Here is a tiny trained network, its code and every weight. The questions are about switching its units off for an input and a class, where a switched-off unit gives its printed mean instead of its output.

import numpy as np


def w(rows, s, z=0):
    codes = np.array(rows[::2]) - 128.0
    scale = np.full(codes.shape[1], s)
    scale[-1] = z or s
    return codes * scale


def f(y):
    return y / 2 * (1 + np.tanh(0.7978845608 * (y + 0.044715 * y**3)))


def log_softmax(a):
    a = a - a.max(-1, keepdims=True)
    return a - np.log(np.exp(a).sum(-1, keepdims=True))


def net(x, mask):
    res = np.array(x, float).reshape(1, 8) / 4 @ E
    y = f(res @ A[0][:, :-1].T + A[0][:, -1])
    res = res + np.where(mask, y, B[0][:, -1]) @ B[0][:, :-1]
    return log_softmax(res[-1] @ U[:, :-1].T + U[:, -1])


A, B = {}, {}
E = w([
[126,129,127],'x0',
[129,128,129],'x1',
[128,129,128],'x2',
[242,116,101],'x3',
[128,129,127],'x4',
[128,128,128],'x5',
[115,10,139],'x6',
[159,123,246],'x7',
],0.012)
A[0] = w([
[24,150,164,254],'N0',
[75,168,104,245],'N1',
[125,52,140,157],'N2',
[250,110,96,206],'N3',
[149,181,205,142],'N4',
[182,93,108,130],'N5',
[209,137,126,180],'N6',
[100,73,106,144],'N7',
[114,64,110,174],'N8',
[134,75,82,151],'N9',
[132,35,184,94],'N10',
[179,125,89,190],'N11',
[94,66,109,168],'N12',
[141,44,230,87],'N13',
[150,177,204,150],'N14',
[115,65,105,162],'N15',
[222,120,93,195],'N16',
],0.012,0.0077)
B[0] = w([
[2,112,159,255],'N0',
[1,152,112,215],'N1',
[121,127,47,184],'N2',
[253,149,121,225],'N3',
[135,90,214,195],'N4',
[235,100,115,162],'N5',
[200,156,144,187],'N6',
[89,48,90,169],'N7',
[125,91,58,181],'N8',
[149,104,78,170],'N9',
[114,182,28,190],'N10',
[205,149,91,177],'N11',
[92,85,84,183],'N12',
[52,255,76,207],'N13',
[140,101,219,196],'N14',
[130,77,54,176],'N15',
[232,150,111,204],'N16',
],0.0094,0.013)
U = w([
[53,202,83,254],'0',
[144,225,65,198],'1',
[76,1,99,33],'2',
[164,20,86,26],'3',
[83,82,224,85],'4',
[170,113,201,60],'5',
],0.0085,0.0036)

Each question gives the input, the list of numbers given to net, and the class t.
The units are the neurons (one row each of A and B). Each row of codes is followed by its name. A weight is (code - 128) times the scale printed after its matrix; where a second scale follows, it is the last column's (A, B and U).
mask holds one flag per neuron, in row order. A switched-off neuron (its flag False) gives its mean, the last column of its row in B, instead of its output. The means were averaged over made-up inputs and are rounded, as every weight is.
A unit's drop is (log p(t) with every unit on - log p(t) with that unit switched off) / (log p(t) with every unit on - log p(t) with every unit switched off).
The circuit of an input: a set's keep is (log p(t) with only the set's units on - log p(t) with every unit switched off) / (log p(t) with every unit on - log p(t) with every unit switched off). Starting from the 12 units with the biggest drops (on a tie, the unit counted first), units are removed one at a time, each time the one whose removal leaves the highest keep (on an exact tie, the one counted first), for as long as the keep stays at least 0.8.
circuit, biggest first: the units of the circuit, biggest drop first
most important unit: the unit with the biggest drop
top k neurons: the k neurons with the biggest drops, biggest first
drop of u: that unit's drop, to one decimal
input [5,-5,0,2,-4,2,3,3], class 1: circuit, biggest first -> [N13, N0]
input [6,-6,-5,5,4,3,6,2], class 1: top 2 neurons -> [N13, N10]
input [-2,2,3,1,4,-2,3,1], class 1: most important unit -> N0
input [1,-5,7,5,-2,-1,2,-3], class 3: top 2 neurons -> [N13, N10]
input [-2,-5,8,1,-4,2,8,4], class 1: drop of N13 -> 0.8
input [5,-2,-3,2,-7,6,5,5], class 1: drop of N13 -> 0.3
input [-2,-4,1,-6,4,-8,8,5], class 0: drop of N13 -> 1.0
input [-1,3,7,6,6,7,1,7], class 1: drop of N10 -> 0.7
input [7,5,1,1,1,0,8,6], class 1: top 3 neurons -> [N13, N0, N1]
input [0,0,4,-2,0,6,8,4], class 0: top 2 neurons -> [N13, N10]
input [2,4,1,5,7,-8,1,-5], class 3: top 2 neurons -> [N13, N10]
